Below is a small trained network, with its code and all its weights. Each question gives an input and a target symbol and asks what happens when units are switched off, that is, made to give their printed mean instead of their output.

import numpy as np


def w(rows, s, z=0):
    codes = np.array(rows[::2]) - 128.0
    scale = np.full(codes.shape[1], s)
    scale[-1] = z or s
    return codes * scale


def f(y):
    return np.maximum(y, 0)


def softmax(a):
    e = np.exp(a - a.max(-1, keepdims=True))
    return e / e.sum(-1, keepdims=True)


def log_softmax(a):
    a = a - a.max(-1, keepdims=True)
    return a - np.log(np.exp(a).sum(-1, keepdims=True))


def net(x, mask):
    ids = ['ΓΠΣΦΨαβδεζημξτ'.index(c) for c in x.split()]
    T = len(ids)
    res = E[ids] + P[:T]
    r = res
    for j in range(2):
        rows = slice(2 * j, 2 * j + 2)
        q, k, v = (r @ M[0][rows].T for M in (Q, K, V))
        z = softmax(np.where(np.tri(T) > 0, q @ k.T / 2**0.5, -1e9)) @ v
        o = O[0][rows]
        res = res + np.where(mask[j], z, o[:, -1]) @ o[:, :-1]
    y = f(res @ A[0][:, :-1].T + A[0][:, -1])
    res = res + np.where(mask[2:6], y, B[0][:, -1]) @ B[0][:, :-1]
    return log_softmax(res[-1] @ U[:, :-1].T + U[:, -1])


Q, K, V, O, A, B = {}, {}, {}, {}, {}, {}
E = w([
[164,125,96],'Γ',
[183,198,59],'Π',
[111,57,54],'Σ',
[110,86,91],'Φ',
[146,117,135],'Ψ',
[108,74,55],'α',
[125,148,142],'β',
[133,130,121],'δ',
[60,157,249],'ε',
[133,107,160],'ζ',
[158,103,128],'η',
[145,127,127],'μ',
[44,235,79],'ξ',
[102,130,94],'τ',
],0.019)
P = w([
[254,138,99],'0',
[131,100,129],'1',
[137,107,125],'2',
[33,145,100],'3',
[159,142,134],'4',
[128,144,123],'5',
[116,141,119],'6',
[141,144,117],'7',
[126,138,110],'8',
],0.006)
Q[0] = w([
[92,180,39],'H0',
[161,212,148],'H0',
[254,146,78],'H1',
[183,153,230],'H1',
],0.0097)
K[0] = w([
[135,198,120],'H0',
[145,120,47],'H0',
[255,141,98],'H1',
[140,82,159],'H1',
],0.0076)
V[0] = w([
[44,148,129],'H0',
[81,254,151],'H0',
[205,179,136],'H1',
[37,51,176],'H1',
],0.011)
O[0] = w([
[104,92,169,139],'H0',
[36,51,184,182],'H0',
[90,159,149,149],'H1',
[255,103,203,3],'H1',
],0.0095,0.0023)
A[0] = w([
[84,120,2,66],'N0',
[74,21,70,252],'N1',
[113,67,60,164],'N2',
[104,186,105,35],'N3',
],0.007,0.002)
B[0] = w([
[154,48,92,247],'N0',
[119,137,205,253],'N1',
[185,184,160,204],'N2',
[12,139,80,158],'N3',
],0.011,0.0063)
U = w([
[85,125,51,194],'Γ',
[50,99,141,130],'Π',
[181,247,120,154],'Σ',
[210,129,87,3],'Φ',
[165,195,90,96],'Ψ',
[182,127,113,206],'α',
[114,163,111,227],'β',
[123,155,102,19],'δ',
[179,57,153,209],'ε',
[171,85,118,128],'ζ',
[182,151,65,41],'η',
[129,165,99,11],'μ',
[163,140,254,110],'ξ',
[129,129,112,83],'τ',
],0.0099,0.0035)

Each question gives the input, a string of symbols that net reads in full, and the target symbol t.
The units are the heads (2 rows each of Q, K, V and O) and the neurons (one row each of A and B). Each row of codes is followed by its name. A weight is (code - 128) times the scale printed after its matrix; where a second scale follows, it is the last column's (O, A, B and U).
mask holds one flag per unit, heads first, then neurons. A switched-off unit (its flag False) gives its mean, the last column of its rows in O or B, instead of its output. The means were averaged over made-up inputs and are rounded, as every weight is.
A unit's drop is (log p(t) with every unit on - log p(t) with that unit switched off) / (log p(t) with every unit on - log p(t) with every unit switched off).
The circuit of an input: a set's keep is (log p(t) with only the set's units on - log p(t) with every unit switched off) / (log p(t) with every unit on - log p(t) with every unit switched off). Starting from all 6 units, units are removed one at a time, each time the one whose removal leaves the highest keep (on an exact tie, the one counted first), for as long as the keep stays at least 0.8.
circuit, biggest first: the units of the circuit, biggest drop first
most important unit: the unit with the biggest drop
top k neurons: the k neurons with the biggest drops, biggest first
drop of u: that unit's drop, to one decimal
input η ξ Φ α β Σ, target ε: circuit, biggest first => [N0, N1, H1]
input Π ε β β Γ, target Π: circuit, biggest first => [H1, H0]
input δ ζ β ε α, target ξ: top 2 neurons => [N1, N2]
input ζ β τ μ ε Σ, target ξ: circuit, biggest first => [N1, H0, N2]
input ξ β ξ β, target ξ: most important unit => H0
input Σ ε Σ, target ξ: circuit, biggest first => [H0, N1, N2]
input η μ Γ δ δ α Φ Π, target Γ: top 2 neurons => [N3, N0]
input Γ Φ Γ, target Γ: top 3 neurons => [N3, N0, N1]
input η ε ε α Φ μ τ Ψ ξ, target Π: drop of N2 => 0.1
input μ Π ε Π τ Γ Π, target Γ: drop of N3 => 0.1
input ξ ξ α, target Π: drop of N1 => -0.2
input η ε ξ ξ ε Σ Φ, target ξ: drop of H0 => 0.5
